Below is a small trained network, with its code and all its weights. Each question gives an input and a target symbol and asks what happens when units are switched off, that is, made to give their printed mean instead of their output.

import numpy as np


def w(rows, s, z=0):
    codes = np.array(rows[::2]) - 128.0
    scale = np.full(codes.shape[1], s)
    scale[-1] = z or s
    return codes * scale


def f(y):
    return np.maximum(y, 0)


def softmax(a):
    e = np.exp(a - a.max(-1, keepdims=True))
    return e / e.sum(-1, keepdims=True)


def log_softmax(a):
    a = a - a.max(-1, keepdims=True)
    return a - np.log(np.exp(a).sum(-1, keepdims=True))


def net(x, mask):
    ids = ['αβεζηλμσφω'.index(c) for c in x.split()]
    T = len(ids)
    res = E[ids] + P[:T]
    r = res
    for j in range(3):
        rows = slice(2 * j, 2 * j + 2)
        q, k, v = (r @ M[0][rows].T for M in (Q, K, V))
        z = softmax(np.where(np.tri(T) > 0, q @ k.T / 2**0.5, -1e9)) @ v
        o = O[0][rows]
        res = res + np.where(mask[j], z, o[:, -1]) @ o[:, :-1]
    y = f(res @ A[0][:, :-1].T + A[0][:, -1])
    res = res + np.where(mask[3:11], y, B[0][:, -1]) @ B[0][:, :-1]
    return log_softmax(res[-1] @ U[:, :-1].T + U[:, -1])


Q, K, V, O, A, B = {}, {}, {}, {}, {}, {}
E = w([
[189,186,128,111,107],'α',
[7,174,113,95,136],'β',
[61,158,111,96,145],'ε',
[137,122,102,124,189],'ζ',
[172,204,153,52,74],'η',
[197,136,137,111,165],'λ',
[108,127,37,116,177],'μ',
[127,183,117,110,72],'σ',
[194,95,165,45,117],'φ',
[134,97,84,56,128],'ω',
],0.021)
P = w([
[134,128,118,106,114],'0',
[151,139,25,1,201],'1',
[98,43,170,153,92],'2',
[191,189,99,167,83],'3',
[84,105,25,19,199],'4',
[162,47,126,160,81],'5',
[184,147,114,198,108],'6',
[50,80,122,89,170],'7',
[102,64,119,133,102],'8',
[153,158,137,196,92],'9',
],0.012)
Q[0] = w([
[157,230,210,85,127],'H0',
[122,109,108,2,106],'H0',
[131,177,153,205,111],'H1',
[135,189,65,73,181],'H1',
[240,50,130,59,150],'H2',
[140,145,118,55,194],'H2',
],0.0089)
K[0] = w([
[138,180,168,143,144],'H0',
[195,105,176,140,79],'H0',
[113,246,147,100,166],'H1',
[105,125,137,218,55],'H1',
[144,134,71,151,90],'H2',
[157,43,155,166,87],'H2',
],0.012)
V[0] = w([
[198,181,127,97,73],'H0',
[160,138,231,135,167],'H0',
[66,252,167,125,77],'H1',
[151,147,117,70,26],'H1',
[165,148,28,112,131],'H2',
[48,92,88,88,71],'H2',
],0.011)
O[0] = w([
[58,86,132,123,136,253],'H0',
[145,68,191,103,129,112],'H0',
[68,92,116,188,214,155],'H1',
[152,4,125,135,123,217],'H1',
[67,138,122,137,119,197],'H2',
[69,109,137,122,45,154],'H2',
],0.014,0.013)
A[0] = w([
[120,135,128,51,162,205],'N0',
[75,99,84,186,125,212],'N1',
[56,246,157,230,246,186],'N2',
[108,101,130,134,189,94],'N3',
[77,162,173,141,164,98],'N4',
[56,106,154,141,118,146],'N5',
[201,118,200,254,163,236],'N6',
[22,131,101,147,139,252],'N7',
],0.0091,0.0022)
B[0] = w([
[194,231,189,219,95,162],'N0',
[142,159,69,73,184,227],'N1',
[84,190,177,115,137,161],'N2',
[66,120,97,239,159,183],'N3',
[125,127,190,61,207,145],'N4',
[172,108,150,176,141,222],'N5',
[255,158,225,165,227,135],'N6',
[172,117,119,177,134,251],'N7',
],0.0082,0.021)
U = w([
[195,122,151,159,133,68],'α',
[70,153,196,120,165,10],'β',
[71,142,146,98,143,86],'ε',
[167,174,149,157,124,191],'ζ',
[98,63,167,86,150,129],'η',
[204,121,205,89,178,254],'λ',
[81,145,92,109,89,178],'μ',
[148,119,112,226,49,68],'σ',
[186,57,166,27,149,92],'φ',
[39,65,73,12,69,181],'ω',
],0.011,0.0066)

Each question gives the input, a string of symbols that net reads in full, and the target symbol t.
The units are the heads (2 rows each of Q, K, V and O) and the neurons (one row each of A and B). Each row of codes is followed by its name. A weight is (code - 128) times the scale printed after its matrix; where a second scale follows, it is the last column's (O, A, B and U).
mask holds one flag per unit, heads first, then neurons. A switched-off unit (its flag False) gives its mean, the last column of its rows in O or B, instead of its output. The means were averaged over made-up inputs and are rounded, as every weight is.
A unit's drop is (log p(t) with every unit on - log p(t) with that unit switched off) / (log p(t) with every unit on - log p(t) with every unit switched off).
The circuit of an input: a set's keep is (log p(t) with only the set's units on - log p(t) with every unit switched off) / (log p(t) with every unit on - log p(t) with every unit switched off). Starting from all 11 units, units are removed one at a time, each time the one whose removal leaves the highest keep (on an exact tie, the one counted first), for as long as the keep stays at least 0.8.
circuit, biggest first: the units of the circuit, biggest drop first
unit that matters most: the unit with the biggest drop
top k neurons: the k neurons with the biggest drops, biggest first
heads that matter: for each layer, one digit per head in row order, 1 if its drop is at least 0.15 and else 0, layers parted by /
input η λ λ η ω, target λ: heads that matter => 011
input η ω ω ω σ η η ω η η, target η: heads that matter => 110
input λ α η η ω λ η η α, target η: heads that matter => 110
input ω ζ η β σ λ μ η, target λ: heads that matter => 111
input σ α η η σ, target η: heads that matter => 110
input μ λ μ ε ω, target μ: circuit, biggest first => (N0 H1 H2)
input η η α, target η: circuit, biggest first => (H1)
input α ω μ ω μ ω η ζ, target ω: circuit, biggest first => (H1 H2)
input ε ω η λ, target λ: circuit, biggest first => (N6 H2)
input ζ η η φ ω μ η η ω ζ, target ζ: circuit, biggest first => (H0 N2)
input η ω β, target ω: top 2 neurons => (N0 N3)
input ω λ ε, target ω: top 2 neurons => (N0 N3)
input η λ η ω η ω η, target η: circuit, biggest first => (H1 H0)
input λ λ β β λ λ λ α, target λ: unit that matters most => H0
input η φ α, target φ: heads that matter => 010
input β η ω η α ε η φ ζ β, target β: heads that matter => 010
input μ β β ε ζ, target β: circuit, biggest first => (H1 N2)
input ω ε η, target ω: circuit, biggest first => (H2 N0)
input σ ω ω ζ φ, target ω: circuit, biggest first => (N5 H1)
input σ ω λ η η, target λ: circuit, biggest first => (H2)
